Below are the code and all the weights of a small trained network. Each question names an input and a class and asks about switching units off, where a switched-off unit gives its printed mean instead of its output.

import numpy as np


def w(rows, s, z=0):
    codes = np.array(rows[::2]) - 128.0
    scale = np.full(codes.shape[1], s)
    scale[-1] = z or s
    return codes * scale


def norm(h):
    return h / np.sqrt((h * h).mean(-1, keepdims=True) + 1e-5)


def f(y):
    return y / 2 * (1 + np.tanh(0.7978845608 * (y + 0.044715 * y**3)))


def log_softmax(a):
    a = a - a.max(-1, keepdims=True)
    return a - np.log(np.exp(a).sum(-1, keepdims=True))


def net(x, mask):
    res = np.array(x, float).reshape(1, 8) / 4 @ E
    u = 0
    for l in range(4):
        y = f(norm(res) @ A[l][:, :-1].T + A[l][:, -1])
        res = res + np.where(mask[u : u + 10], y, B[l][:, -1]) @ B[l][:, :-1]
        u += 10
    return log_softmax(norm(res)[-1] @ U[:, :-1].T + U[:, -1])


A, B = {}, {}
E = w([
[173,76,70,164,63,110,169,153,132],'x0',
[127,125,128,123,130,129,128,126,128],'x1',
[125,123,131,122,127,130,130,134,127],'x2',
[56,133,74,150,132,146,138,165,246],'x3',
[128,130,127,127,129,127,129,131,128],'x4',
[93,84,137,131,151,50,134,130,124],'x5',
[130,130,128,129,130,128,129,129,128],'x6',
[179,119,205,102,152,114,202,63,208],'x7',
],0.011)
A[0] = w([
[141,141,145,145,158,97,143,148,182,73],'L0N1',
[40,126,49,138,120,127,91,120,140,222],'L0N2',
[34,162,187,130,178,144,88,144,109,2],'L0N3',
[99,95,102,136,128,25,146,133,130,53],'L0N4',
[64,132,115,120,147,105,136,160,202,66],'L0N5',
[64,110,153,129,161,30,94,142,120,29],'L0N6',
[122,160,125,122,202,125,86,125,132,56],'L0N7',
[151,169,100,139,104,252,96,144,136,44],'L0N8',
[126,145,111,133,144,87,116,155,39,180],'L0N9',
[168,76,42,151,89,92,143,168,128,78],'L0N10',
],0.015,0.0054)
B[0] = w([
[87,108,164,82,130,107,130,175,164,159],'L0N1',
[45,99,108,163,130,118,98,189,164,248],'L0N2',
[125,226,92,57,69,71,128,80,120,195],'L0N3',
[116,108,164,127,120,213,221,90,86,177],'L0N4',
[126,130,94,219,160,130,116,111,189,201],'L0N5',
[90,98,171,120,130,251,224,83,77,184],'L0N6',
[143,169,88,103,86,90,157,72,117,160],'L0N7',
[100,94,118,115,154,236,201,104,98,206],'L0N8',
[126,62,148,122,137,105,77,151,97,238],'L0N9',
[132,197,73,70,76,78,135,61,122,215],'L0N10',
],0.02,0.011)
A[1] = w([
[199,73,220,75,136,87,90,132,7,107],'L1N1',
[94,254,175,121,197,103,89,118,104,41],'L1N2',
[72,136,128,177,124,110,45,241,65,38],'L1N3',
[182,118,167,175,131,120,78,103,84,98],'L1N4',
[172,147,94,168,114,75,196,197,92,74],'L1N5',
[161,188,114,162,159,212,164,150,78,34],'L1N6',
[143,127,143,122,127,143,150,200,143,102],'L1N7',
[140,130,246,137,120,89,148,135,202,93],'L1N8',
[209,182,95,98,144,245,136,210,128,5],'L1N9',
[213,107,190,106,179,92,164,128,169,66],'L1N10',
],0.014,0.0033)
B[1] = w([
[124,196,133,235,175,139,127,162,176,251],'L1N1',
[146,175,85,84,126,110,171,148,132,150],'L1N2',
[173,42,180,8,167,83,73,108,109,177],'L1N3',
[142,126,122,182,160,101,132,159,152,154],'L1N4',
[105,173,104,124,114,95,147,118,97,123],'L1N5',
[48,100,164,180,104,119,179,97,101,150],'L1N6',
[66,123,88,158,125,84,129,91,127,124],'L1N7',
[82,66,91,63,145,119,59,152,62,168],'L1N8',
[103,118,153,142,120,154,204,111,122,143],'L1N9',
[109,54,155,63,125,96,72,103,99,164],'L1N10',
],0.018,0.013)
A[2] = w([
[166,224,94,90,45,99,102,79,127,37],'L2N1',
[203,140,133,157,160,143,148,190,134,44],'L2N2',
[138,172,117,233,167,116,90,212,242,73],'L2N3',
[74,114,119,75,102,149,114,136,149,83],'L2N4',
[160,122,98,102,119,106,101,158,158,93],'L2N5',
[156,147,150,127,97,114,122,205,188,6],'L2N6',
[151,123,119,128,133,149,131,203,151,81],'L2N7',
[205,148,67,117,1,53,155,121,127,79],'L2N8',
[127,164,158,213,105,123,95,162,184,41],'L2N9',
[207,162,140,86,93,143,125,103,206,81],'L2N10',
],0.014,0.0024)
B[2] = w([
[44,168,56,106,176,47,221,105,118,190],'L2N1',
[112,121,132,163,54,96,132,178,166,154],'L2N2',
[220,144,137,223,165,133,126,209,160,255],'L2N3',
[227,127,166,161,150,60,130,150,54,214],'L2N4',
[73,107,96,141,169,125,164,131,116,142],'L2N5',
[67,176,176,126,167,185,84,130,144,127],'L2N6',
[111,144,167,129,121,101,133,167,123,127],'L2N7',
[108,252,127,43,155,116,169,162,106,174],'L2N8',
[129,80,72,168,201,105,119,140,150,182],'L2N9',
[36,126,86,136,37,136,100,107,84,138],'L2N10',
],0.015,0.0096)
A[3] = w([
[118,232,112,79,62,67,111,45,130,125],'L3N1',
[77,116,109,117,108,152,116,135,216,121],'L3N2',
[129,81,120,95,120,119,59,134,116,35],'L3N3',
[166,131,98,202,110,153,59,178,252,115],'L3N4',
[193,178,157,144,132,190,70,169,107,37],'L3N5',
[190,65,101,96,182,112,106,110,131,2],'L3N6',
[138,60,125,65,112,128,26,149,136,75],'L3N7',
[128,86,160,72,102,103,93,180,142,63],'L3N8',
[102,216,175,102,143,123,81,76,156,33],'L3N9',
[125,95,190,136,83,239,160,97,106,15],'L3N10',
],0.016,0.0019)
B[3] = w([
[210,197,102,87,96,100,117,172,216,204],'L3N1',
[251,150,205,112,134,68,113,131,45,158],'L3N2',
[138,100,122,118,90,161,64,81,192,168],'L3N3',
[157,164,203,240,171,91,108,129,101,249],'L3N4',
[106,98,144,162,93,82,128,75,241,157],'L3N5',
[59,131,61,169,41,152,70,163,43,166],'L3N6',
[154,84,184,49,130,120,32,55,206,187],'L3N7',
[75,105,76,150,108,153,56,162,123,161],'L3N8',
[170,72,23,153,27,105,172,186,133,145],'L3N9',
[180,88,171,105,136,216,191,138,92,197],'L3N10',
],0.016,0.013)
U = w([
[158,144,151,249,179,105,101,159,141,201],'0',
[138,206,53,65,89,83,156,133,150,254],'1',
[97,72,153,123,125,247,214,91,75,23],'2',
[99,50,116,71,106,127,6,108,136,48],'3',
],0.012,0.00056)

Each question gives the input, the list of numbers given to net, and the class t.
The units are the neurons (one row each of A and B). Each row of codes is followed by its name. A weight is (code - 128) times the scale printed after its matrix; where a second scale follows, it is the last column's (A, B and U).
mask holds one flag per neuron, layer by layer. A switched-off neuron (its flag False) gives its mean, the last column of its row in B, instead of its output. The means were averaged over made-up inputs and are rounded, as every weight is.
A unit's drop is (log p(t) with every unit on - log p(t) with that unit switched off) / (log p(t) with every unit on - log p(t) with every unit switched off).
The circuit of an input: a set's keep is (log p(t) with only the set's units on - log p(t) with every unit switched off) / (log p(t) with every unit on - log p(t) with every unit switched off). Starting from the 12 units with the biggest drops (on a tie, the unit counted first), units are removed one at a time, each time the one whose removal leaves the highest keep (on an exact tie, the one counted first), for as long as the keep stays at least 0.8.
units of the circuit, in order: the units of the circuit, biggest drop first
unit that matters most: the unit with the biggest drop
top k neurons: the k neurons with the biggest drops, biggest first
top k neurons in layer l: the k neurons of layer l with the biggest drops, biggest first
drop of u: that unit's drop, to one decimal
input [-2,1,-5,2,7,1,0,-3], class 3: units of the circuit, in order -> [L0N2, L1N3]
input [7,6,-8,-6,-5,7,8,-2], class 1: units of the circuit, in order -> [L0N10]
input [-3,1,8,-2,-2,4,4,3], class 2: top 2 neurons in layer 0 -> [L0N6, L0N10]
input [-6,-7,7,5,-7,1,0,7], class 3: units of the circuit, in order -> [L1N1, L0N1]
input [1,-3,2,6,-6,2,-3,7], class 3: top 4 neurons -> [L1N8, L0N1, L1N1, L0N2]
input [3,-2,6,2,5,-1,6,3], class 1: units of the circuit, in order -> [L0N10, L1N1]
input [-6,0,-5,-2,-1,-2,-7,6], class 1: top 2 neurons -> [L1N2, L0N9]
input [-5,8,-5,1,4,4,-3,-7], class 3: top 3 neurons -> [L0N2, L0N9, L0N10]
input [5,-1,8,5,1,3,0,-8], class 3: top 2 neurons -> [L0N2, L1N3]
input [6,-3,6,3,0,-7,-2,-7], class 2: top 3 neurons in layer 0 -> [L0N8, L0N3, L0N9]
input [2,-6,-5,6,-6,6,5,-7], class 3: top 4 neurons -> [L0N2, L1N1, L1N3, L0N8]
input [-7,4,7,-1,7,-7,2,-2], class 1: top 3 neurons -> [L0N3, L0N7, L0N6]
input [-4,7,0,-5,2,-7,-2,5], class 2: top 2 neurons -> [L0N9, L0N3]
input [-3,-6,-8,-3,-7,-8,2,-2], class 2: unit that matters most -> L0N8
input [4,-2,-6,5,4,-6,2,-2], class 2: top 2 neurons -> [L0N8, L1N1]
input [-5,0,8,4,7,-7,3,8], class 3: top 2 neurons in layer 0 -> [L0N6, L0N1]
input [-5,6,-8,-2,0,-6,8,1], class 2: top 3 neurons -> [L0N8, L0N10, L1N6]
input [5,4,3,-7,-6,4,-1,-8], class 3: top 2 neurons in layer 0 -> [L0N9, L0N10]
input [7,-6,-7,3,-8,3,6,-4], class 1: drop of L1N7 -> 0.0
input [-1,2,-2,3,-4,-5,-4,-3], class 2: units of the circuit, in order -> [L0N8]
input [-3,-3,-8,-3,5,6,6,-3], class 2: drop of L0N6 -> 1.0
input [-8,1,-1,-1,7,7,2,2], class 1: drop of L0N3 -> 1.2
